In the rows, zero is written as 128.
Here are made-up nodes, facts about them, and rows of numbers that follow some of those facts. Name the node behind each unnamed row.

Known rows:
[ 86 108 152 135  66 103 121  88 162 137  90 140 195 102 143 165 143 113
 130  82 122 140 127 104 135 156 162  87 152 112 144 125 134 159 111 129
  96 205  78 104 160 156 105 102 122]: (562)
[102 122 153 152  79 128 114 120 172 164 113 104 156 114  98 162 116 127
 129 118 122 150 122 136 139 128 143  79 133 123 148 129 126 146 118 140
 118 202 103 115 147 157 150 107 139]: (1563)
[ 81 100 142 142  64 109 113  83 169 145  98 136 186 102 139 168 143  97
 121  88 127 142 129 102 134 146 173  79 146 106 149 117 139 164 126 126
  95 206  72  98 157 151 104 102 110]: (202)
[ 95  84 162 134  78 111 138  92 168 140  80 151 218 102 126 156 165 116
 133 107 132 130 158 127 123 177 168  74 149 113 138 139 143 169 124 141
  93 199  88 104 177 147 100  93 126]: (212)
[ 86 102 152 137  70 105 127  88 165 138  86 141 203 102 141 162 145 115
 132  89 125 137 138 106 136 166 163  81 151 110 144 131 136 161 114 130
  96 207  80 103 169 154 105 101 122]: (575)
[130 132 154 143  70 121 112 119 158 129  95 108 161 113  78 140 123 135
 129 104 123 163 107 140 135 131 147  93 153 144 154 151 122 151  97 143
 112 205 110 125 154 160 147 123 130]: (402)
[102 140 149 149  87 128 111 140 163 144 107 115 142 124 110 172 123 143
 140 115 122 144 128 137 142 137 131  95 134 115 160 123 122 137 105 141
 114 208 112 117 133 166 159 102 146]: (771)
[ 99 143 174 169  77 123 100 119 161 142 107 118 128 119 132 177 116 122
 162  94  96 125 121 147 121 126 102  78 155 120 138 120 142 143  85 144
 110 201 124 107 122 168 176 116 147]: (1303)
[ 78 119 147 136  68 110 107 101 153 120  90 148 180 109 158 184 147 123
 145  76 118 133 133 105 133 160 153 101 159 106 151 113 138 156  99 130
  89 210  84 105 145 164 122 102 127]: (1268)
[ 83 116 147 135  76 113 111 103 148 122  92 150 183 105 148 178 152 129
 139  78 125 134 138 108 137 160 152 104 153 110 157 109 135 151 101 135
  93 208  85 104 143 168 112 100 121]: (263)
[103 134 151 148  85 129 108 139 161 145 109 117 145 123 107 175 126 141
 142 114 121 144 129 138 138 134 133  97 137 120 154 120 124 138 105 145
 114 206 112 119 132 165 162 104 147]: (474)
[ 84 116 145 134  73 109 112 105 153 122  88 150 181 109 151 178 150 123
 140  84 124 133 138 106 135 159 157 104 153 105 152 113 134 153 103 130
  92 211  81 104 144 163 116  97 125]: (327)
[102 130 152 148  89 130 115 141 162 144 105 114 151 124 107 174 128 146
 148 120 122 140 141 142 138 146 133  92 137 118 154 125 125 139 108 145
 111 210 115 117 139 163 164 101 148]: (1613)
[135  96 131 108  83 147 125 111 163 143  89 155 159  92 139 160 173  94
 157 122 131 132 133 154 107 137 139 103 184 131 111 100 129 121  97 195
  88 134 114 114 108 137 145 127 128]: (981)
[ 93 115 151 125  80  97 118 102 138 128  89 137 191 103 162 173 147 129
 148  83 123 124 131 101 143 152 156 104 154 116 129 112 125 145  96 132
  99 222  76 102 141 167 115  91 124]: (1229)
[135 120 172 161 101 119 122 108 173 169 120 143 147 119  65 126 132 110
 108 130 115 127 160 146 117 112 136  73 149 116 131 127 129 128 120 132
 130 172 110 100 118 161 139 118 138]: (17)
[ 88 108 150 135  67 104 122  87 163 139  90 140 196 101 142 164 143 112
 127  85 122 140 129 104 136 156 164  86 152 111 145 125 134 160 112 127
  97 205  77 104 161 155 102 102 121]: (399)
[104 134 156 152  86 128 107 136 161 144 108 118 143 123 109 174 128 138
 144 112 119 141 127 144 133 131 129  94 139 120 153 121 127 140 102 146
 112 202 114 118 130 166 161 105 146]: (1041)

Some facts about the nodes:
(243) η:(1398) λ:a
(1458) γ:(1627),(1441) λ:b
(1028) λ:a
(1563) η:(202) λ:a
(1367) λ:a
(682) η:(1113) λ:a
(383) η:(1028) λ:c
(372) η:(1613) λ:b
(1357) λ:a
(476) η:(645) λ:b
(48) γ:(1660),(892),(1398),(1143) λ:b
(1542) γ:(944),(348),(625) λ:b
(57) η:(104) λ:a
(537) η:(1241) λ:a
(315) λ:c
(870) η:(57) λ:c
(1438) λ:a
(1050) λ:a
(1197) λ:a
(1318) η:(378) λ:a
(602) λ:a
(63) λ:c
(275) λ:a
(641) η:(105) λ:b
(104) η:(314) γ:(243),(1229),(1123) λ:a
(634) η:(1635) λ:c
(892) η:(96) λ:c
(771) λ:a
(1198) γ:(505),(645),(1376),(1160) λ:a
(204) η:(1197) λ:c
(1660) η:(1111) λ:b
(1527) η:(682) λ:b
(202) η:(1243) λ:b
(1585) η:(1445) λ:c
(1268) λ:b
(524) η:(957) λ:c
(327) λ:b
(1303) γ:(383),(1268),(1028),(1144) λ:a
(477) η:(204) λ:b
(1341) η:(390) γ:(1662),(1527),(476),(934) λ:c
(600) γ:(1367),(625),(1499),(1391) λ:b
(1416) λ:b
(333) η:(602) γ:(641) λ:a
(1668) λ:a
(1689) λ:c
(1256) γ:(372) λ:c
(1053) η:(333) λ:a
(1144) η:(1361) λ:b
(1092) η:(327) γ:(1050),(1144) λ:a
(1241) η:(659) λ:c
(1361) γ:(115),(1662),(212) λ:b
(1567) γ:(24),(1318),(449) λ:a
(212) η:(719) λ:b
(188) λ:c
(1671) λ:b
(102) λ:b
(423) λ:c
(1424) η:(1601) γ:(1446),(390) λ:c
(487) η:(1380) λ:b
(1123) η:(934) λ:a
(119) λ:b
(402) η:(487) λ:a
(1291) η:(24) λ:c
(30) λ:c
(944) λ:a
(1338) η:(1588) γ:(1028) λ:c
(180) η:(892) γ:(1332) λ:b
(46) η:(1527) λ:c
(314) η:(925) γ:(1241),(562) λ:c
(905) η:(1145) λ:a
(265) γ:(423),(1274) λ:c
(926) λ:a
(1528) η:(524) λ:a
(1601) λ:a
(939) η:(1438) λ:c
(1041) λ:a
(242) η:(17) γ:(926),(493),(1197) λ:c
(399) η:(1274) λ:b
(719) η:(322) λ:c
(105) η:(1341) λ:b
(697) η:(691) λ:c
(925) η:(1627) λ:c
(958) η:(1347) λ:a
(1381) γ:(634),(1123) λ:b
(1499) η:(1424) λ:a
(957) λ:c
(1635) λ:b
(1464) λ:a
(907) η:(48) λ:b
(934) η:(1528) λ:a
(728) η:(959) λ:b
(625) λ:c
(806) λ:b
(378) η:(915) λ:a
(659) η:(1416) λ:b
(1588) η:(1357) γ:(1530),(222) λ:a
(1662) λ:c
(562) η:(275) λ:b
(1143) λ:c
(1398) η:(1567) λ:b
(1112) λ:b
(1391) η:(840) λ:b
(390) λ:b
(1530) η:(1291) λ:a
(1352) γ:(1367),(771),(477),(449),(436) λ:a
(96) η:(1530) λ:b
(1578) η:(46) λ:a
(1445) λ:a
(24) λ:b
(1627) η:(402) λ:b
(436) η:(1318) λ:b
(1380) η:(1578) λ:b
(1427) γ:(806),(30) λ:a
(575) η:(212) λ:b
(1425) λ:a
(691) η:(1660) λ:b
(222) η:(958) λ:a
(467) η:(905) γ:(402),(212),(870) λ:c
(915) λ:c
(348) λ:a
(1038) γ:(719) λ:a
(263) λ:b
(1090) η:(242) γ:(423),(476),(436) λ:a
(1150) η:(600) λ:a
(650) η:(1112) γ:(423),(1668),(1329) λ:a
(365) η:(697) γ:(119),(63),(1332) λ:c
(1160) λ:c
(981) γ:(115),(1585),(204),(697),(1398),(764) λ:c
(449) η:(1668) λ:b
(17) η:(1689) γ:(188),(476) λ:a
(959) λ:a
(1347) η:(1338) λ:c
(546) η:(477) γ:(1041) λ:a
(474) λ:a
(187) γ:(102),(959),(958) λ:a
(1329) η:(1144) λ:a
(1274) η:(1268) λ:a
(1243) η:(1329) γ:(1391),(934) λ:b
(840) γ:(1671),(1229),(1357) λ:a
(115) λ:b
(1441) λ:c
(1113) η:(263) λ:c
(1332) η:(1425) λ:c
(493) λ:a
(1229) λ:b
(301) η:(537) γ:(115),(188),(764) λ:c
(322) η:(372) λ:c
(753) λ:b
(1446) λ:a
(1145) η:(1092) γ:(474),(202),(1041),(1527) λ:b
(764) η:(1038) λ:c
(1376) λ:b
(120) γ:(1671) λ:c
(410) η:(265) γ:(926),(1391),(436) λ:c
(1613) λ:a
(505) λ:b
(1111) η:(1229) γ:(1671),(719),(1445),(1143) λ:b
(982) γ:(659),(119),(1585) λ:a
(645) η:(423) λ:c

Name these rows:
No name comes twice in this set of rows, the named rows included.
[111 124 106 110  72 144 142 119 174 140  73 127 151  96 173 169 142 116
 166 110 130 144 107 123 148 163 132  96 164 106 145 107 114 117  98 174
  87 165 112 112 134 135 146 119 132] -> (625)
[120 119 121 119  75 139 135 105 166 141  80 132 146  93 169 161 143 102
 172 106 117 128 123 125 134 150 123  87 182 113 122 102 125 114  91 175
  91 160 111 101 118 138 156 131 128] -> (1256)
[ 94 120 142 164  75 131 106 112 177 171 125 100 142 118  91 163 109 112
 123 119 118 149 136 120 142 121 151  72 136 114 153 116 132 143 132 127
 118 203  91 102 138 156 160 117 132] -> (1329)
[117 139 161 160  94 121 113 127 163 145 103 120 130 118 118 162 124 129
 145 112 115 127 126 145 131 125 115  80 137 113 146 123 128 137  97 140
 118 205 122 105 123 168 158 102 138] -> (1567)
[128  97 178 120  94  68 142  73 120 160  88 113 213  77 170 139 138 116
 150  89 121 101 116 102 146 124 150  77 150 137  70 122 116 137  89 135
 124 232  68  89 145 167  93  80 113] -> (1111)
[105 107 123 112  69 153 146  97 169 162  93 119 176  77 146 159 136 117
 159 100 123 154 115 119 154 160 130  87 177 127 139 105 120 114 103 180
  97 151 100 117 147 142 129 139 126] -> (1113)
[135 120 100 103  46 127 137 100 171 120  62 117 169  99 143 136 134  98
 154 107 126 162  99 107 138 160 167  94 194 129 128 141 115 131  94 162
  81 172  95 116 152 120 156 148 124] -> (925)
[ 91 104 169 141  80 124 128  80 152 142 102 151 200  79 117 154 152 133
 122  67 123 144 133 118 145 153 137  90 155 125 165 115 137 148 104 142
 107 185  86 108 159 177  73 113 105] -> (1527)
[143  84 138 110  84 142 135  93 175 163  94 157 176  86 116 135 169  82
 135 132 133 137 139 152 104 131 149  88 185 132 103 110 126 119 113 189
  97 120 107 111 119 129 127 132 124] -> (301)
[100 122 170 154  88 141 122 114 159 168 122 106 165  96  86 161 119 150
 132  99 118 154 122 146 151 132 118  83 136 139 162 122 126 135 106 154
 126 190 111 123 151 175 127 115 133] -> (682)

Now the same nodes, written a new way:
Named rows:
[117 106 121  84 178  52 145 159 163  47 130 111 167 154 137]: (1243)
[125 126 110 110 203 116 130 120 109  80  54  93 144 120 131]: (263)
[ 99 155 165 126  96 161 130 107 118 153  94 147 107 157 196]: (840)
[ 98 116 121 118 161 121 151 145 144  64  74 117 181 125 142]: (180)
[114 144 178 122  77 108 117 140 147  95 186 174 105 151 123]: (1341)
[144 144 125 130 122 137 129 116 116 188 129 124 111 123 134]: (1446)
[109 171 153 171  71 109 124 142 112 129 158 145 112 140 118]: (1424)
[130 160 140 130 121 137 123 114 117 182 133 124 117 136 138]: (1601)
[129 137 133 120 111 186 136 125 139 182 108 148 107 122 148]: (1445)
[157 110 144 122 111 129 116 118 147 156 190 130 125 119 136]: (1274)
[136 128 148 182 100 105 138 145 125 139 158 158 113 123 115]: (1347)
[122 160 135 119 129 133 120 119 114 181 141 119 114 134 150]: (275)
[134  92 105  54 198 167 147 146 154  96  56 130 142 113  93]: (115)
[ 93 184 172 103  87 155 121 143 139 124 122 199  96 152 141]: (981)
[106 177 132 151 121 118 103 111 108 142 148 159  81 128 150]: (1256)
[ 93 190 158 125 112 110 128 124  97 174 130 104 121 162 144]: (1303)
[ 69 148 114 162  50 135 102  85 111 139 177 171 159 182  84]: (314)
[153  62  61 110 200 116 169 152 177  68 109 140 149 133 156]: (212)

Rows to name:
No name comes twice in this set of rows, the named rows included.
[ 62 138 131 149  66 171 132  94 128 156 151 158 174 188 144] -> (104)
[104 131 156 164 101 114 139 114 110 148 161 106 131 152 172] -> (1092)
[110 153 153 183  67  80 145 171 115 149 149 142 122 135 112] -> (1338)
[ 77 135 126  82 165 141 120 127 137  61  33 135 148 142 183] -> (48)
[108 141 145  68 215  63 109 113 137  62  99 107 152 155 115] -> (600)
[133 140 118 130 101 187 134 148 133 162 105 181  77 110 104] -> (1143)
[141 120 165 110  88  83  99 116 157 120 194 145 133 146 180] -> (1090)
[115 170 166 104 109 162 129 133 140 159 114 157 115 154 168] -> (982)
[146 165 169  95 114  66  71 104 143 142 173 142 119 149 179] -> (1352)
[117 147 125  73 183  64 111 117 126  73  84 104 160 143 125] -> (1542)
[ 84 169 105 107 197 131 145 138 117  89  48 120 168 126 144] -> (1381)
[126 177 157 117 134  99  89 116 128 130 171 173  96 142 117] -> (265)
[143 106  99  87 193  84 112 120 135  97  81  95 153 112  88] -> (24)
[ 91 147 115  98 183  89 131 125 110  81  55  96 162 141 141] -> (1458)

